Below is a small trained network, with its code and all its weights. Each question gives an input and a class and asks what happens when units are switched off, that is, made to give their printed mean instead of their output.

import numpy as np


def w(rows, s, z=0):
    codes = np.array(rows[::2]) - 128.0
    scale = np.full(codes.shape[1], s)
    scale[-1] = z or s
    return codes * scale


def norm(h):
    return h / np.sqrt((h * h).mean(-1, keepdims=True) + 1e-5)


def f(y):
    return y / 2 * (1 + np.tanh(0.7978845608 * (y + 0.044715 * y**3)))


def log_softmax(a):
    a = a - a.max(-1, keepdims=True)
    return a - np.log(np.exp(a).sum(-1, keepdims=True))


def net(x, mask):
    res = np.array(x, float).reshape(1, 4) / 4 @ E
    u = 0
    for l in range(2):
        y = f(norm(res) @ A[l][:, :-1].T + A[l][:, -1])
        res = res + np.where(mask[u : u + 9], y, B[l][:, -1]) @ B[l][:, :-1]
        u += 9
    return log_softmax(norm(res)[-1] @ U[:, :-1].T + U[:, -1])


A, B = {}, {}
E = w([
[136,133,137,113,128,147,129,127],'x0',
[110,214,104,114,5,118,9,114],'x1',
[188,167,139,216,207,171,63,66],'x2',
[201,135,205,130,155,54,90,248],'x3',
],0.0014)
A[0] = w([
[178,167,203,131,176,68,130,231,102],'L0N0',
[110,95,72,51,48,108,209,201,55],'L0N1',
[156,47,125,130,213,138,190,119,96],'L0N2',
[121,73,158,126,207,152,183,131,2],'L0N3',
[102,220,111,113,50,115,18,111,125],'L0N4',
[74,162,180,69,136,182,153,95,184],'L0N5',
[173,175,123,201,207,153,77,60,33],'L0N6',
[111,151,59,133,163,94,141,147,75],'L0N7',
[75,121,85,135,121,173,198,3,22],'L0N8',
],0.0032,0.00057)
B[0] = w([
[137,166,84,193,33,192,161,130,213],'L0N0',
[104,203,172,112,222,136,93,82,234],'L0N1',
[123,82,112,94,90,137,36,79,212],'L0N2',
[140,66,95,76,86,99,84,86,180],'L0N3',
[173,5,127,100,151,136,122,99,253],'L0N4',
[115,115,124,185,129,82,96,158,154],'L0N5',
[44,189,121,69,177,62,127,162,197],'L0N6',
[136,109,152,129,113,190,101,148,124],'L0N7',
[189,145,154,190,68,159,190,236,223],'L0N8',
],0.0032,0.0021)
A[1] = w([
[75,137,96,156,141,154,148,62,121],'L1N0',
[87,232,102,120,238,108,93,106,95],'L1N1',
[29,154,175,57,102,120,213,140,3],'L1N2',
[207,164,148,171,114,86,123,204,140],'L1N3',
[134,19,143,116,178,143,133,134,124],'L1N4',
[113,134,110,97,68,134,21,116,205],'L1N5',
[148,176,76,212,54,189,218,127,54],'L1N6',
[1,178,190,42,142,62,144,141,89],'L1N7',
[138,20,101,132,140,102,82,114,193],'L1N8',
],0.0033,0.00068)
B[1] = w([
[131,220,206,131,119,104,117,205,145],'L1N0',
[4,179,127,11,232,65,140,170,201],'L1N1',
[109,187,116,136,197,98,78,157,181],'L1N2',
[31,162,129,168,108,220,232,142,177],'L1N3',
[177,128,96,171,65,86,36,66,208],'L1N4',
[175,47,116,144,165,83,163,70,231],'L1N5',
[113,156,206,193,102,153,185,233,207],'L1N6',
[102,177,107,144,243,131,111,110,224],'L1N7',
[186,100,147,24,62,138,116,81,250],'L1N8',
],0.0032,0.0016)
U = w([
[212,32,101,90,84,110,80,46,254],'0',
[114,161,161,217,75,194,210,207,105],'1',
[59,191,112,76,255,77,103,128,27],'2',
],0.0098,0.00094)

Each question gives the input, the list of numbers given to net, and the class t.
The units are the neurons (one row each of A and B). Each row of codes is followed by its name. A weight is (code - 128) times the scale printed after its matrix; where a second scale follows, it is the last column's (A, B and U).
mask holds one flag per neuron, layer by layer. A switched-off neuron (its flag False) gives its mean, the last column of its row in B, instead of its output. The means were averaged over made-up inputs and are rounded, as every weight is.
A unit's drop is (log p(t) with every unit on - log p(t) with that unit switched off) / (log p(t) with every unit on - log p(t) with every unit switched off).
The circuit of an input: a set's keep is (log p(t) with only the set's units on - log p(t) with every unit switched off) / (log p(t) with every unit on - log p(t) with every unit switched off). Starting from the 12 units with the biggest drops (on a tie, the unit counted first), units are removed one at a time, each time the one whose removal leaves the highest keep (on an exact tie, the one counted first), for as long as the keep stays at least 0.8.
units of the circuit, in order: the units of the circuit, biggest drop first
most important unit: the unit with the biggest drop
top k neurons: the k neurons with the biggest drops, biggest first
k most important neurons of layer l: the k neurons of layer l with the biggest drops, biggest first
input [3,3,7,0], class 2: most important unit -> L0N6
input [4,3,6,-4], class 2: 2 most important neurons of layer 0 -> L0N6, L0N0
input [-7,2,-3,-2], class 2: 2 most important neurons of layer 0 -> L0N1, L0N0
input [-5,3,-4,2], class 2: top 2 neurons -> L0N1, L0N2
input [6,3,-7,-7], class 1: top 3 neurons -> L0N8, L0N6, L1N6
input [2,4,6,-1], class 2: top 4 neurons -> L0N6, L1N1, L0N2, L0N3
input [-8,3,-6,8], class 1: top 2 neurons -> L0N0, L0N6
input [7,4,1,-5], class 1: top 3 neurons -> L0N8, L0N2, L0N3
input [-5,-8,7,8], class 0: 2 most important neurons of layer 1 -> L1N6, L1N4
input [0,-1,-5,7], class 1: 2 most important neurons of layer 0 -> L0N0, L0N6
input [7,-5,-5,-2], class 0: top 2 neurons -> L0N6, L0N2
input [3,-5,-4,7], class 1: top 3 neurons -> L0N0, L0N4, L1N3
input [8,5,-5,8], class 1: top 2 neurons -> L0N2, L1N3
input [4,1,-5,-3], class 2: units of the circuit, in order -> L0N1
input [2,-2,-3,-3], class 1: top 2 neurons -> L0N8, L0N4
input [-2,3,5,7], class 1: 2 most important neurons of layer 0 -> L0N0, L0N1
input [0,-7,-4,7], class 0: top 3 neurons -> L0N8, L0N2, L0N3
input [-7,-4,-8,-1], class 2: top 2 neurons -> L0N1, L0N4
input [5,6,-8,3], class 2: 2 most important neurons of layer 0 -> L0N1, L0N2
input [0,2,-1,-4], class 1: units of the circuit, in order -> L0N8
input [-6,-2,5,-7], class 1: top 2 neurons -> L0N8, L0N1
input [2,-7,-5,7], class 0: 2 most important neurons of layer 0 -> L0N8, L0N2
input [-7,5,-8,-5], class 2: 3 most important neurons of layer 0 -> L0N1, L0N0, L0N2
input [8,0,6,-4], class 2: 2 most important neurons of layer 0 -> L0N6, L0N0
